Here is a tiny trained network, its code and every weight. The questions are about switching its units off for an input and a class, where a switched-off unit gives its printed mean instead of its output.

import numpy as np


def w(rows, s, z=0):
    codes = np.array(rows[::2]) - 128.0
    scale = np.full(codes.shape[1], s)
    scale[-1] = z or s
    return codes * scale


def f(y):
    return np.maximum(y, 0)


def log_softmax(a):
    a = a - a.max(-1, keepdims=True)
    return a - np.log(np.exp(a).sum(-1, keepdims=True))


def net(x, mask):
    res = np.array(x, float).reshape(1, 3) / 4 @ E
    y = f(res @ A[0][:, :-1].T + A[0][:, -1])
    res = res + np.where(mask, y, B[0][:, -1]) @ B[0][:, :-1]
    return log_softmax(res[-1] @ U[:, :-1].T + U[:, -1])


A, B = {}, {}
E = w([
[42,183,172,39,163,74,96],'x0',
[92,86,99,65,126,250,181],'x1',
[129,209,86,109,76,102,177],'x2',
],0.013)
A[0] = w([
[103,212,151,139,74,103,148,57],'n0',
[74,158,52,116,80,207,213,161],'n1',
[156,180,141,40,111,141,203,1],'n2',
[216,147,151,179,68,99,126,143],'n3',
[196,55,83,165,102,174,140,180],'n4',
[96,126,209,153,181,96,3,181],'n5',
[125,146,130,44,176,126,140,108],'n6',
[109,202,154,52,141,56,79,203],'n7',
[99,78,175,138,176,143,123,141],'n8',
[57,101,164,67,118,181,134,104],'n9',
[108,105,146,60,135,169,109,132],'n10',
],0.013,0.0049)
B[0] = w([
[29,94,176,87,80,74,128,179],'n0',
[242,42,87,86,227,173,111,240],'n1',
[206,57,120,110,206,179,192,178],'n2',
[237,142,50,233,18,72,16,212],'n3',
[239,17,130,114,63,178,152,229],'n4',
[153,49,112,89,111,176,94,253],'n5',
[175,180,87,165,71,58,85,180],'n6',
[50,116,144,38,89,180,129,247],'n7',
[108,79,197,35,89,167,141,180],'n8',
[154,142,88,144,43,59,11,201],'n9',
[140,118,132,114,87,80,1,184],'n10',
],0.009,0.017)
U = w([
[162,9,184,86,176,175,145,191],'0',
[126,184,96,216,124,85,123,76],'1',
[238,111,78,159,152,99,103,174],'2',
[100,200,175,168,196,45,207,1],'3',
[77,159,130,207,229,46,200,1],'4',
[82,148,161,113,83,40,88,178],'5',
[96,165,146,61,126,140,138,29],'6',
[55,191,101,123,133,38,200,34],'7',
],0.012,0.0073)

Each question gives the input, the list of numbers given to net, and the class t.
The units are the neurons (one row each of A and B). Each row of codes is followed by its name. A weight is (code - 128) times the scale printed after its matrix; where a second scale follows, it is the last column's (A, B and U).
mask holds one flag per neuron, in row order. A switched-off neuron (its flag False) gives its mean, the last column of its row in B, instead of its output. The means were averaged over made-up inputs and are rounded, as every weight is.
A unit's drop is (log p(t) with every unit on - log p(t) with that unit switched off) / (log p(t) with every unit on - log p(t) with every unit switched off).
The circuit of an input: a set's keep is (log p(t) with only the set's units on - log p(t) with every unit switched off) / (log p(t) with every unit on - log p(t) with every unit switched off). Starting from all 11 units, units are removed one at a time, each time the one whose removal leaves the highest keep (on an exact tie, the one counted first), for as long as the keep stays at least 0.8.
units of the circuit, in order: the units of the circuit, biggest drop first
unit that matters most: the unit with the biggest drop
top k neurons: the k neurons with the biggest drops, biggest first
drop when u is switched off: that unit's drop, to one decimal
input [1,8,0], class 2: units of the circuit, in order -> (n9)
input [1,7,1], class 2: top 2 neurons -> (n9; n7)
input [4,2,-5], class 5: units of the circuit, in order -> (n1; n4)
input [8,-4,2], class 6: top 2 neurons -> (n7; n3)
input [8,8,2], class 2: top 4 neurons -> (n9; n1; n6; n2)
input [-8,-1,-6], class 2: top 2 neurons -> (n3; n7)
input [6,-2,5], class 6: top 4 neurons -> (n7; n3; n9; n2)
input [2,-6,-2], class 0: top 2 neurons -> (n5; n9)
input [4,8,-6], class 2: top 2 neurons -> (n9; n7)
input [4,1,3], class 5: top 3 neurons -> (n4; n5; n6)
input [2,-5,-2], class 0: top 3 neurons -> (n5; n9; n6)
input [3,-4,0], class 5: top 2 neurons -> (n1; n4)
input [8,-4,1], class 6: top 4 neurons -> (n7; n3; n9; n5)
input [1,4,0], class 2: unit that matters most -> n7
input [2,-7,-5], class 0: drop when n5 is switched off -> 1.5
input [6,-8,-5], class 0: drop when n5 is switched off -> 3.5
input [4,6,-6], class 5: drop when n9 is switched off -> 0.2
